Below are the code and all the weights of a small trained network. Each question names an input and a class and asks about switching units off, where a switched-off unit gives its printed mean instead of its output.

import numpy as np


def w(rows, s, z=0):
    codes = np.array(rows[::2]) - 128.0
    scale = np.full(codes.shape[1], s)
    scale[-1] = z or s
    return codes * scale


def norm(h):
    return h / np.sqrt((h * h).mean(-1, keepdims=True) + 1e-5)


def f(y):
    return y / 2 * (1 + np.tanh(0.7978845608 * (y + 0.044715 * y**3)))


def log_softmax(a):
    a = a - a.max(-1, keepdims=True)
    return a - np.log(np.exp(a).sum(-1, keepdims=True))


def net(x, mask):
    res = np.array(x, float).reshape(1, 8) / 4 @ E
    u = 0
    for l in range(3):
        y = f(norm(res) @ A[l][:, :-1].T + A[l][:, -1])
        res = res + np.where(mask[u : u + 3], y, B[l][:, -1]) @ B[l][:, :-1]
        u += 3
    return log_softmax(norm(res)[-1] @ U[:, :-1].T + U[:, -1])


A, B = {}, {}
E = w([
[174,161,71,133],'x0',
[81,176,85,125],'x1',
[119,1,157,115],'x2',
[72,188,129,94],'x3',
[34,167,205,45],'x4',
[181,152,102,63],'x5',
[102,131,125,149],'x6',
[148,185,59,45],'x7',
],0.0071)
A[0] = w([
[151,90,71,187,8],'L0N0',
[144,254,49,36,169],'L0N1',
[163,145,150,216,250],'L0N2',
],0.0091,0.0014)
B[0] = w([
[156,32,84,118,150],'L0N0',
[141,254,17,108,254],'L0N1',
[85,80,38,88,169],'L0N2',
],0.0063,0.0077)
A[1] = w([
[38,73,117,84,254],'L1N0',
[71,149,254,113,47],'L1N1',
[168,13,49,197,131],'L1N2',
],0.009,0.0016)
B[1] = w([
[148,152,182,76,188],'L1N0',
[124,49,117,42,172],'L1N1',
[140,118,139,251,254],'L1N2',
],0.012,0.0051)
A[2] = w([
[88,116,233,69,6],'L2N0',
[43,169,84,144,231],'L2N1',
[195,69,125,251,131],'L2N2',
],0.011,0.0023)
B[2] = w([
[18,59,241,54,177],'L2N0',
[231,80,137,70,197],'L2N1',
[152,89,187,254,254],'L2N2',
],0.009,0.0072)
U = w([
[144,65,152,248,160],'0',
[60,56,211,23,2],'1',
[154,219,50,57,204],'2',
],0.014,0.0017)

Each question gives the input, the list of numbers given to net, and the class t.
The units are the neurons (one row each of A and B). Each row of codes is followed by its name. A weight is (code - 128) times the scale printed after its matrix; where a second scale follows, it is the last column's (A, B and U).
mask holds one flag per neuron, layer by layer. A switched-off neuron (its flag False) gives its mean, the last column of its row in B, instead of its output. The means were averaged over made-up inputs and are rounded, as every weight is.
A unit's drop is (log p(t) with every unit on - log p(t) with that unit switched off) / (log p(t) with every unit on - log p(t) with every unit switched off).
The circuit of an input: a set's keep is (log p(t) with only the set's units on - log p(t) with every unit switched off) / (log p(t) with every unit on - log p(t) with every unit switched off). Starting from all 9 units, units are removed one at a time, each time the one whose removal leaves the highest keep (on an exact tie, the one counted first), for as long as the keep stays at least 0.8.
circuit, biggest first: the units of the circuit, biggest drop first
top k neurons: the k neurons with the biggest drops, biggest first
drop when u is switched off: that unit's drop, to one decimal
input [8,8,-3,-7,4,2,5,-6], class 2: circuit, biggest first => [L1N2]
input [4,0,-6,-5,1,2,0,-3], class 2: top 2 neurons => [L1N2, L2N2]
input [5,-5,3,-7,5,-5,8,5], class 1: top 2 neurons => [L0N1, L1N0]
input [4,6,-5,-5,8,-2,2,-4], class 2: top 2 neurons => [L2N2, L1N0]
input [0,1,7,-1,1,-7,4,4], class 1: top 2 neurons => [L1N0, L2N0]
input [0,-3,3,4,5,-1,-3,7], class 2: drop when L0N1 is switched off => 0.6
input [-6,2,8,0,1,-6,0,-3], class 1: drop when L1N0 is switched off => 0.1
input [3,-4,3,5,7,4,-4,4], class 2: drop when L0N1 is switched off => 0.8
input [-7,2,-2,-7,5,-4,1,-8], class 1: drop when L1N2 is switched off => 0.0
input [-4,-6,-5,-4,-2,7,-1,2], class 2: top 2 neurons => [L1N2, L2N2]
